Where the symbols take the states:
res: c>tof, o>rud, z>mov, h>kem, s>zis, e>lem, v>gog
nov: c>let, o>kar, z>vis, h>pir, s>dus, e>rur, v>lok
mov: c>ren, o>suv, z>res, h>foz, s>vom, e>zef, v>beb
vin: c>giz, o>lum, z>sur, h>luz, s>lik, e>zir, v>dok
gos: c>tuz, o>nis, z>lev, h>bes, s>fov, e>pez, v>gof
nis: c>vez, o>gos, z>zep, h>bol, s>kiv, e>zab, v>none
fov: c>vos, o>kiv, z>bos, h>pep, s>gos, e>tuf, v>rus
mip: c>sur, o>fut, z>giz, h>tuf, s>vid, e>pep, v>fep
keb: c>gid, o>rir, z>none, h>sis, s>zef, e>vom, v>zep
tem: c>lik, o>sul, z>vid, h>tul, s>giz, e>maf, v>muf
sof: c>pez, o>tov, z>mit, h>rez, s>lib, e>tuz, v>dov
maf: c>puv, o>pib, z>bes, h>lev, s>fub, e>tem, v>ful
gif: c>viz, o>nub, z>muf, h>fus, s>fep, e>vaz, v>vid
lok: c>zem, o>mon, z>tos, h>niv, s>fuf, e>mak, v>nov
lik: c>tem, o>rem, z>rez, h>mit, s>vin, e>puv, v>leb
zom: c>sis, o>vep, z>fuf, h>gid, s>tos, e>nud, v>rok
puv: c>maf, o>rok, z>nef, h>bam, s>zir, e>lik, v>vep
sil: c>vom, o>peg, z>tib, h>nud, s>ren, e>gid, v>nas
kiv: c>pir, o>fov, z>zap, h>let, s>nis, e>gog, v>lem
tis: c>fep, o>mak, z>dok, h>gek, s>viz, e>mon, v>sur
gid: c>keb, o>noz, z>laz, h>zom, s>leg, e>sil, v>tol
pep: c>kar, o>let, z>fub, h>fov, s>bes, e>mip, v>dad
vos: c>fov, o>pir, z>fem, h>kar, s>tuz, e>lib, v>gis
tof: c>res, o>gek, z>ren, h>mak, s>tib, e>niv, v>sen
rel: c>zap, o>fem, z>pir, h>vis, s>tol, e>miz, v>leg
nud: c>vib, o>leb, z>nif, h>sil, s>bov, e>zom, v>rem
fut: c>rur, o>mip, z>faz, h>gog, s>gul, e>let, v>kem
kem: c>mak, o>fep, z>foz, h>res, s>nub, e>zem, v>fut
veb: c>luz, o>beb, z>tuf, h>giz, s>tul, e>bos, v>suv
dov: c>fus, o>tib, z>peg, h>viz, s>gek, e>ruz, v>sof
rem: c>sul, o>lik, z>kir, h>nas, s>lum, e>rok, v>nud
faz: c>lum, o>giz, z>fut, h>beb, s>sul, e>ker, v>foz
tov: c>zab, o>sof, z>nas, h>kir, s>sen, e>vez, v>tib
foz: c>bov, o>tuk, z>kem, h>mov, s>vib, e>gaf, v>faz
tuv: c>bem, o>zef, z>rus, h>vog, s>rir, e>suv, v>bos
dad: c>mon, o>zem, z>vog, h>rus, s>vaz, e>fep, v>pep
gis: c>rus, o>niv, z>bem, h>mon, s>ruz, e>gek, v>vos
zap: c>rel, o>bos, z>kiv, h>ker, s>zep, e>beb, v>zef
tul: c>mit, o>tes, z>pez, h>tem, s>veb, e>lev, v>feb
lem: c>niv, o>rus, z>zef, h>zem, s>none, e>res, v>kiv
beb: c>miz, o>veb, z>gog, h>faz, s>tes, e>zap, v>mov
fep: c>tis, o>kem, z>tuk, h>rud, s>gif, e>dad, v>mip
fuf: c>tav, o>daz, z>zom, h>laz, s>lok, e>nif, v>dus
bes: c>nef, o>bol, z>maf, h>gos, s>pep, e>vid, v>vaz
vom: c>sil, o>feb, z>zis, h>vib, s>mov, e>keb, v>tes
vid: c>rez, o>gul, z>tem, h>pez, s>mip, e>bes, v>gif
sur: c>mip, o>rur, z>vin, h>lib, s>rez, e>kar, v>tis
gek: c>rud, o>tof, z>dag, h>tis, s>dov, e>gis, v>lib
gof: c>ruz, o>none, z>rir, h>vaz, s>rus, e>fus, v>gos
pib: c>rok, o>maf, z>bol, h>zep, s>ker, e>sul, v>sis
noz: c>rir, o>gid, z>ruz, h>vep, s>bem, e>peg, v>bam
bol: c>dus, o>bes, z>pib, h>nis, s>let, e>gul, v>tav
vep: c>ful, o>zom, z>daz, h>noz, s>fam, e>leb, v>puv
ful: c>vep, o>sis, z>vaz, h>rir, s>vog, e>muf, v>maf
mit: c>tul, o>nas, z>sof, h>lik, s>luz, e>bam, v>peg
niv: c>lem, o>gis, z>leg, h>lok, s>laz, e>tof, v>pir
sis: c>zom, o>ful, z>tav, h>keb, s>gaf, e>vib, v>pib
dag: c>suv, o>ren, z>gek, h>dok, s>peg, e>bem, v>luz
leb: c>muf, o>nud, z>viz, h>peg, s>dok, e>vep, v>lik
feb: c>peg, o>vom, z>fus, h>muf, s>suv, e>rir, v>tul
kar: c>pep, o>nov, z>zir, h>vos, s>nef, e>sur, v>mon
tuf: c>lib, o>gog, z>veb, h>mip, s>pez, e>fov, v>rud
sul: c>rem, o>tem, z>gul, h>tes, s>faz, e>pib, v>vib
tes: c>nas, o>tul, z>zab, h>sul, s>beb, e>zep, v>vom
rud: c>gek, o>res, z>suv, h>fep, s>fus, e>rus, v>tuf
leg: c>zef, o>bem, z>niv, h>tos, s>gid, e>ren, v>rel
dus: c>bol, o>nef, z>rok, h>vez, s>nov, e>kir, v>fuf
viz: c>gif, o>nif, z>leb, h>dov, s>tis, e>daz, v>rez
bov: c>foz, o>dok, z>mak, h>ren, s>nud, e>tos, v>lum
tuk: c>dok, o>foz, z>fep, h>suv, s>muf, e>vog, v>giz
ruz: c>gof, o>laz, z>noz, h>daz, s>gis, e>dov, v>tuz
fub: c>zir, o>ker, z>pep, h>bos, s>maf, e>giz, v>vog
zef: c>leg, o>tuv, z>lem, h>gaf, s>keb, e>mov, v>zap
tav: c>fuf, o>vaz, z>sis, h>none, s>zem, e>nub, v>bol
rir: c>noz, o>keb, z>gof, h>ful, s>tuv, e>feb, v>lev
mak: c>kem, o>tis, z>bov, h>tof, s>nif, e>lok, v>rur
suv: c>dag, o>mov, z>rud, h>tuk, s>feb, e>tuv, v>veb
zep: c>tol, o>lev, z>nis, h>pib, s>zap, e>tes, v>keb
muf: c>leb, o>vib, z>gif, h>feb, s>tuk, e>ful, v>tem
zab: c>tov, o>pez, z>tes, h>gul, s>gog, e>nis, v>zis
rur: c>fut, o>sur, z>lum, h>sen, s>kir, e>nov, v>mak
lib: c>tuf, o>sen, z>luz, h>sur, s>sof, e>vos, v>gek
rez: c>vid, o>kir, z>lik, h>sof, s>sur, e>nef, v>viz
fus: c>dov, o>zis, z>feb, h>gif, s>rud, e>gof, v>pez
zis: c>tib, o>fus, z>vom, h>nub, s>res, e>none, v>zab
vez: c>nis, o>tuz, z>tol, h>dus, s>pir, e>tov, v>laz
laz: c>none, o>ruz, z>gid, h>fuf, s>niv, e>tib, v>vez
tuz: c>gos, o>vez, z>bam, h>nef, s>vos, e>sof, v>ruz
fam: c>vog, o>tos, z>mon, h>bem, s>vep, e>dok, v>zir
tos: c>gaf, o>fam, z>lok, h>leg, s>zom, e>bov, v>vis
bem: c>tuv, o>leg, z>gis, h>fam, s>noz, e>dag, v>fem
vaz: c>daz, o>tav, z>ful, h>gof, s>dad, e>gif, v>bes
zem: c>lok, o>dad, z>gaf, h>lem, s>tav, e>kem, v>let
vog: c>fam, o>gaf, z>dad, h>tuv, s>ful, e>tuk, v>fub
vis: c>ker, o>zir, z>nov, h>rel, s>rok, e>lum, v>tos
let: c>nov, o>pep, z>ker, h>kiv, s>bol, e>fut, v>zem
nif: c>nub, o>viz, z>nud, h>tib, s>mak, e>fuf, v>kir
ren: c>mov, o>dag, z>tof, h>bov, s>sil, e>leg, v>miz
rus: c>gis, o>lem, z>tuv, h>dad, s>gof, e>rud, v>fov
sen: c>gog, o>lib, z>miz, h>rur, s>tov, e>pir, v>tof
daz: c>vaz, o>fuf, z>vep, h>ruz, s>mon, e>viz, v>nef
bam: c>lev, o>tol, z>tuz, h>puv, s>fem, e>mit, v>noz
gaf: c>tos, o>vog, z>zem, h>zef, s>sis, e>foz, v>ker
nub: c>nif, o>gif, z>vib, h>zis, s>kem, e>tav, v>gul
rok: c>pib, o>puv, z>dus, h>tol, s>vis, e>rem, v>zom
lum: c>faz, o>vin, z>rur, h>miz, s>rem, e>vis, v>bov
fem: c>bos, o>rel, z>vos, h>zir, s>bam, e>luz, v>bem
bos: c>fem, o>zap, z>fov, h>fub, s>lev, e>veb, v>tuv
gul: c>kir, o>vid, z>sul, h>zab, s>fut, e>bol, v>nub
nef: c>bes, o>dus, z>puv, h>tuz, s>kar, e>rez, v>daz
luz: c>veb, o>miz, z>lib, h>vin, s>mit, e>fem, v>dag
kir: c>gul, o>rez, z>rem, h>tov, s>rur, e>dus, v>nif
tib: c>zis, o>dov, z>sil, h>nif, s>tof, e>laz, v>tov
vib: c>nud, o>muf, z>nub, h>vom, s>foz, e>sis, v>sul
nas: c>tes, o>mit, z>tov, h>rem, s>miz, e>tol, v>sil
lev: c>bam, o>zep, z>gos, h>maf, s>bos, e>tul, v>rir
zir: c>fub, o>vis, z>kar, h>fem, s>puv, e>vin, v>fam
dok: c>tuk, o>bov, z>tis, h>dag, s>leb, e>fam, v>vin
ker: c>vis, o>fub, z>let, h>zap, s>pib, e>faz, v>gaf
mon: c>dad, o>lok, z>fam, h>gis, s>daz, e>tis, v>kar
peg: c>feb, o>sil, z>dov, h>leb, s>dag, e>noz, v>mit
tol: c>zep, o>bam, z>vez, h>rok, s>rel, e>nas, v>gid
miz: c>beb, o>luz, z>sen, h>lum, s>nas, e>rel, v>ren
pez: c>sof, o>zab, z>tul, h>vid, s>tuf, e>gos, v>fus
pir: c>kiv, o>vos, z>rel, h>nov, s>vez, e>sen, v>niv
gog: c>sen, o>tuf, z>beb, h>fut, s>zab, e>kiv, v>res
giz: c>vin, o>faz, z>mip, h>veb, s>tem, e>fub, v>tuk

In the rows, 25 means zero.

The rows follow the links: the fewer symbols apart two states are, the more alike their rows tend to be.

Row, then state:
31	36	25	31	30	32	20	26	30	22	33	16	23	36	18	16	18	17	28	30	33	29	24	28	32	27	42	28	26	23	23	34	32	27	13	26	25	38	21	11	24	18	30	17	28	46	37	32	39	26	14	15	23	25	23	19	26	27	28	20	32	32	23; state fus
38	36	26	23	36	32	21	15	28	18	29	27	19	34	19	25	28	21	36	31	30	24	26	38	28	23	32	24	41	20	28	29	30	24	17	27	31	29	11	17	17	20	23	18	18	30	35	22	28	16	27	16	26	35	18	28	27	23	19	24	35	29	25; state gek
25	19	23	27	34	12	17	18	36	18	17	11	40	19	33	33	18	23	31	15	36	33	20	24	31	15	24	28	24	23	25	31	36	22	26	23	25	27	24	38	18	28	29	19	26	31	29	34	21	21	27	19	14	24	29	28	23	26	22	28	18	31	38; state dad
14	31	26	37	22	32	32	37	21	32	27	30	23	25	21	15	23	33	18	29	26	29	28	23	21	36	23	21	13	33	20	9	16	24	17	25	20	23	32	10	30	24	24	26	35	29	13	21	30	37	17	33	32	19	25	21	25	27	38	24	26	26	18; state sul
16	21	30	15	10	21	21	36	23	35	36	16	35	24	29	25	16	17	20	19	22	16	22	19	30	23	30	30	14	24	18	42	29	31	32	27	28	29	27	31	27	29	36	21	28	22	25	25	31	36	19	23	19	20	30	19	24	28	18	19	11	21	17; state lev
21	14	21	36	17	16	29	31	16	24	17	15	30	22	20	24	18	30	21	16	27	32	18	9	20	24	21	22	13	31	26	26	23	23	34	24	17	29	40	36	36	29	30	30	30	34	21	39	19	23	23	34	18	14	27	28	25	29	28	27	19	23	32; state sis
24	17	26	34	26	12	24	21	20	21	15	21	35	15	29	29	26	33	29	17	29	32	21	18	20	17	14	20	20	29	24	21	27	26	33	21	18	24	35	37	28	36	29	33	27	29	16	32	16	21	28	32	19	18	20	33	26	24	27	24	21	24	41; state gaf
31	32	26	28	45	27	25	10	33	16	27	29	25	37	22	24	26	27	34	28	35	31	24	32	37	22	29	22	41	28	28	15	28	25	15	29	34	26	12	19	16	16	20	22	17	23	33	20	22	20	27	18	25	33	29	31	22	26	21	30	28	35	28; state tis
22	18	25	17	29	15	17	25	43	26	25	16	45	16	40	36	16	23	25	12	26	28	25	25	30	23	23	35	22	22	24	26	31	29	26	25	28	18	22	34	16	28	27	22	26	14	25	26	23	35	25	19	24	26	32	23	21	25	25	25	15	34	29; state pep
15	15	31	16	25	13	21	28	32	30	29	22	42	16	40	32	17	29	28	11	25	28	22	25	34	18	20	29	18	31	18	24	30	29	31	28	32	22	23	38	21	33	30	24	28	12	16	23	22	35	22	24	20	22	28	24	21	25	20	23	11	29	27; state fub
24	35	21	36	36	27	24	25	36	21	31	17	31	35	26	22	16	25	23	24	41	33	19	22	38	25	38	27	21	32	27	18	30	22	9	25	27	31	21	13	23	19	26	17	32	39	35	27	30	28	15	19	19	21	32	23	23	28	30	28	29	31	26; state gif
19	16	25	22	3	23	24	38	19	36	19	23	27	17	25	24	22	27	15	23	15	19	28	18	17	30	19	27	10	26	22	34	19	23	39	26	18	27	40	29	33	30	32	29	31	24	17	31	29	28	22	36	24	17	23	19	28	26	28	18	22	14	22; state zep
23	18	28	16	12	20	19	31	22	31	20	26	32	10	35	23	28	27	23	22	15	25	29	30	14	22	12	28	17	18	21	30	26	27	38	24	16	22	34	32	24	39	30	32	27	19	11	26	23	22	26	35	23	20	14	24	24	23	28	15	21	21	31; state zap
12	15	29	14	21	16	29	29	19	28	26	23	26	33	28	31	18	22	23	20	26	16	16	15	35	26	28	29	20	31	25	26	22	24	35	26	38	19	27	37	30	19	25	23	21	9	27	19	19	32	27	24	24	24	40	25	20	27	15	35	9	22	13; state puv
31	23	32	18	22	12	15	25	24	23	29	16	37	20	29	24	20	23	35	18	27	25	18	26	31	9	26	26	19	22	22	40	34	30	30	24	24	34	26	37	24	36	41	24	23	32	22	28	24	19	22	22	10	23	15	27	26	24	16	19	21	24	33; state tuv
15	30	31	24	27	30	34	30	21	28	42	34	19	40	23	21	22	27	27	29	30	19	17	25	35	31	33	23	26	35	23	14	20	28	18	31	35	23	18	15	26	18	21	22	25	15	22	11	24	35	21	20	30	28	33	25	23	29	20	28	19	26	9; state lik
24	17	28	21	32	12	25	16	20	20	26	22	31	26	25	36	23	26	35	18	32	29	14	23	36	14	24	21	31	25	28	27	30	26	32	23	34	26	25	46	27	25	26	25	15	20	25	24	14	16	32	24	14	26	28	36	22	26	14	36	16	25	32; state fam
27	15	19	34	29	15	23	21	29	20	8	18	34	15	30	32	21	29	23	16	29	36	29	20	19	20	16	26	21	21	31	21	28	22	26	22	15	21	35	36	21	30	25	29	29	32	23	39	14	17	29	29	19	21	26	27	24	25	31	28	23	25	44; state zem
23	18	24	13	14	20	18	36	34	34	29	14	31	23	30	29	14	10	15	19	21	20	26	22	26	28	35	38	15	23	26	44	28	26	31	22	26	28	29	30	21	25	31	18	31	21	35	34	33	32	22	23	24	26	32	14	26	27	23	18	17	26	19; state gos
32	34	28	14	35	35	24	21	35	29	35	35	22	29	26	26	30	21	28	33	19	21	32	42	26	28	27	31	34	18	21	26	30	27	18	31	34	21	10	16	16	24	21	19	17	15	33	12	29	27	25	15	34	38	24	21	24	22	22	20	28	29	14; state lib
17	14	33	11	28	15	24	21	26	28	27	28	31	25	32	35	26	26	29	17	22	20	20	27	34	21	22	25	29	29	23	22	28	32	32	27	37	17	25	41	23	30	23	27	19	2	18	13	17	28	31	23	25	31	34	29	21	25	13	29	11	24	25; state zir
34	18	22	25	17	16	19	22	30	23	10	17	32	10	27	29	28	23	26	19	23	30	31	27	15	20	18	28	23	13	28	34	28	25	31	18	11	28	34	33	22	34	31	27	29	37	28	40	24	16	27	29	23	24	16	25	26	22	28	21	32	23	43; state lem
19	31	35	24	31	25	21	28	33	26	38	26	38	23	29	18	24	32	31	22	32	29	25	38	36	25	25	25	21	35	16	11	28	33	15	32	35	25	16	14	19	29	25	22	27	19	12	14	27	38	16	19	26	24	23	23	21	28	25	23	20	34	21; state giz
30	39	30	24	28	30	29	22	12	23	39	27	15	43	11	15	24	18	33	34	26	22	16	26	34	20	37	18	32	29	27	32	26	24	21	28	30	36	15	16	28	19	27	23	18	33	31	20	29	20	22	21	20	23	22	26	29	27	16	23	28	21	15; state peg

Each walk starts at a row. The symbols on each line, taken left to right, move it on to the next state.
Each answer is a row, close to the row of the state it stands for.
start 24	20	17	25	29	18	30	22	28	20	21	14	23	34	28	33	16	14	24	20	33	24	15	10	34	22	33	29	23	26	34	33	30	21	31	18	35	27	25	36	31	17	24	20	21	22	40	31	20	23	32	18	16	25	42	28	23	27	17	36	20	23	27
z h s z o z e
35	36	29	29	27	34	27	20	11	22	26	33	12	22	17	18	41	33	33	35	18	25	29	35	15	21	19	14	36	20	23	19	20	24	23	28	19	27	19	18	28	30	20	30	19	31	18	20	22	12	26	25	25	27	10	32	28	21	26	23	37	20	30
s z h c h s v
29	29	26	26	26	38	20	30	33	28	23	29	26	12	30	20	33	29	20	32	17	25	41	40	15	32	19	28	24	16	16	18	25	24	18	29	16	19	23	7	19	28	24	25	31	28	20	25	33	30	22	27	35	30	14	18	26	19	35	16	35	32	24
start 34	22	25	15	30	19	22	14	29	18	21	19	27	25	27	37	25	17	32	23	26	21	23	28	29	14	24	26	34	14	31	42	33	24	34	22	27	27	20	43	21	25	28	22	17	23	38	29	21	13	31	18	19	31	26	28	25	22	12	24	26	22	29
h o e h e s z c o
25	22	26	22	14	17	20	29	20	25	31	13	33	30	22	23	16	16	28	19	28	20	17	19	35	14	36	24	18	28	21	45	31	25	32	21	26	39	30	32	27	28	36	23	28	34	26	33	30	26	22	23	12	17	24	23	22	28	17	19	19	22	28
e e e o s z h
27	31	22	40	36	28	25	20	31	19	17	24	27	18	22	21	29	33	25	24	34	40	32	34	22	26	19	21	28	27	24	8	26	22	13	25	14	23	26	14	22	26	21	26	30	39	21	31	25	22	24	28	25	23	20	29	23	22	36	30	38	34	40
start 19	18	31	7	13	21	26	31	20	31	36	24	23	30	28	31	23	15	22	26	16	11	21	22	30	22	35	29	20	23	24	41	24	28	37	25	32	28	25	35	27	25	27	21	20	10	28	16	23	29	29	23	26	25	33	24	24	24	14	26	14	17	13
z o v v h e h e
22	16	17	17	15	27	29	29	23	33	14	28	15	22	25	31	27	17	10	27	13	14	31	17	16	34	21	29	27	17	30	35	19	22	41	19	18	21	32	31	31	24	25	27	24	15	31	31	24	26	33	29	32	27	30	21	29	21	25	25	23	16	19
h z e z v z e s
27	16	23	28	26	18	29	15	16	19	11	27	24	21	26	32	30	33	28	22	26	30	19	18	21	18	11	17	27	26	29	18	23	24	39	21	22	23	31	42	32	27	23	34	17	21	21	29	10	14	32	33	22	23	24	36	26	23	22	32	22	20	37
start 28	17	21	23	17	21	30	24	6	25	19	26	12	27	19	26	30	22	20	27	19	18	19	16	19	21	21	22	26	19	34	38	22	22	39	19	16	29	36	35	39	26	27	31	21	26	28	31	22	12	30	33	19	22	21	31	29	25	21	28	27	12	26
v e o e v e e z
31	21	20	16	21	20	28	20	26	24	24	17	21	32	21	32	22	10	23	29	26	19	18	14	32	22	36	26	28	18	36	46	26	18	33	22	27	31	23	37	27	19	28	22	21	26	44	33	25	18	32	22	19	29	30	24	25	27	17	26	22	19	23
s v s o s
28	16	23	13	21	27	26	24	28	29	13	31	22	13	32	34	34	22	18	28	12	17	35	30	14	30	17	28	31	12	29	32	24	24	37	21	17	16	28	37	24	28	22	31	23	13	25	27	21	19	37	28	31	32	23	24	30	16	26	23	26	19	27
start 34	36	19	32	25	38	32	20	17	21	19	31	5	31	12	19	30	22	21	37	22	21	29	23	17	33	28	21	35	21	31	29	17	17	22	18	16	31	25	14	30	19	17	27	23	37	35	30	28	15	27	28	28	26	17	25	29	24	30	27	40	22	21
z o s z o c
36	34	22	35	29	31	21	20	26	20	18	26	25	17	20	19	30	29	27	28	26	33	35	38	17	27	21	23	30	18	21	25	28	24	13	25	13	28	24	13	21	31	24	23	28	43	24	33	32	18	21	26	26	25	12	22	27	21	34	19	42	29	36
c v c o c e
27	18	25	7	23	24	19	23	34	30	27	25	29	24	33	35	26	17	24	25	19	18	31	30	28	24	25	33	30	14	29	39	28	25	33	25	30	18	18	38	17	29	28	23	18	8	32	21	23	25	33	16	26	36	29	24	25	21	16	24	18	25	21
start 27	35	25	17	30	37	25	25	32	28	36	32	15	38	20	21	25	13	21	37	24	16	29	32	32	33	37	29	31	22	26	31	23	24	18	27	33	26	14	13	20	15	21	18	21	20	36	17	37	29	24	17	32	31	30	18	24	26	20	23	27	28	8
c o v z v c s s
25	31	25	24	20	35	32	33	10	31	31	39	10	30	15	16	32	26	21	41	16	18	29	29	16	34	25	19	28	27	22	19	13	25	24	27	23	25	24	12	31	22	19	27	20	24	22	16	28	28	22	31	34	25	21	22	32	26	30	23	29	19	12
z h s h c z v v
28	30	35	29	19	33	20	31	23	29	30	32	25	15	26	14	32	34	28	28	16	26	34	38	14	27	17	22	24	22	13	16	23	30	20	32	19	24	25	16	21	35	27	29	30	26	10	16	33	30	21	33	30	25	8	22	26	23	33	13	34	27	26
start 14	15	20	23	20	18	21	30	40	30	23	12	37	26	33	32	14	17	19	17	29	27	22	13	30	27	31	34	14	26	28	31	29	26	29	24	31	18	30	33	23	24	27	18	30	18	31	30	30	37	22	21	25	25	39	19	19	28	27	24	11	29	20
c v c v o s s e
19	26	18	39	28	36	29	32	33	30	22	27	22	24	24	17	23	30	17	26	25	31	34	23	16	41	25	27	16	29	23	10	19	21	13	26	19	19	28	9	27	19	18	23	36	28	25	26	33	38	21	25	36	22	31	18	24	23	41	23	28	27	21
z c e c o e z c v
27	34	22	32	38	30	34	19	26	18	28	26	16	42	15	24	22	19	28	31	37	28	19	23	35	27	37	22	34	30	33	23	24	20	13	25	33	28	16	17	26	11	19	20	21	31	43	22	25	23	24	17	24	28	35	30	21	26	24	35	29	29	19
start 18	32	26	26	34	33	31	28	34	26	32	27	19	39	26	25	20	22	21	31	30	21	24	27	35	34	35	29	28	31	27	15	21	26	15	28	37	21	15	12	21	12	18	17	26	16	33	19	30	33	27	18	34	31	40	22	24	28	23	32	22	30	13
c z s z h h z h c
25	36	38	13	29	30	23	25	26	26	43	36	20	30	27	21	32	26	32	32	19	20	27	39	30	22	26	25	33	24	16	25	27	31	18	35	36	26	13	17	19	26	24	23	15	14	24	7	27	28	23	19	27	33	18	26	24	25	17	21	26	26	14
c s h c e v
20	19	23	23	26	11	28	22	20	22	27	18	23	36	23	30	20	21	27	21	31	22	9	8	37	19	31	22	26	31	32	33	25	24	32	23	33	31	26	40	32	19	27	25	18	22	29	25	15	20	28	21	19	22	35	31	24	29	12	36	18	18	20
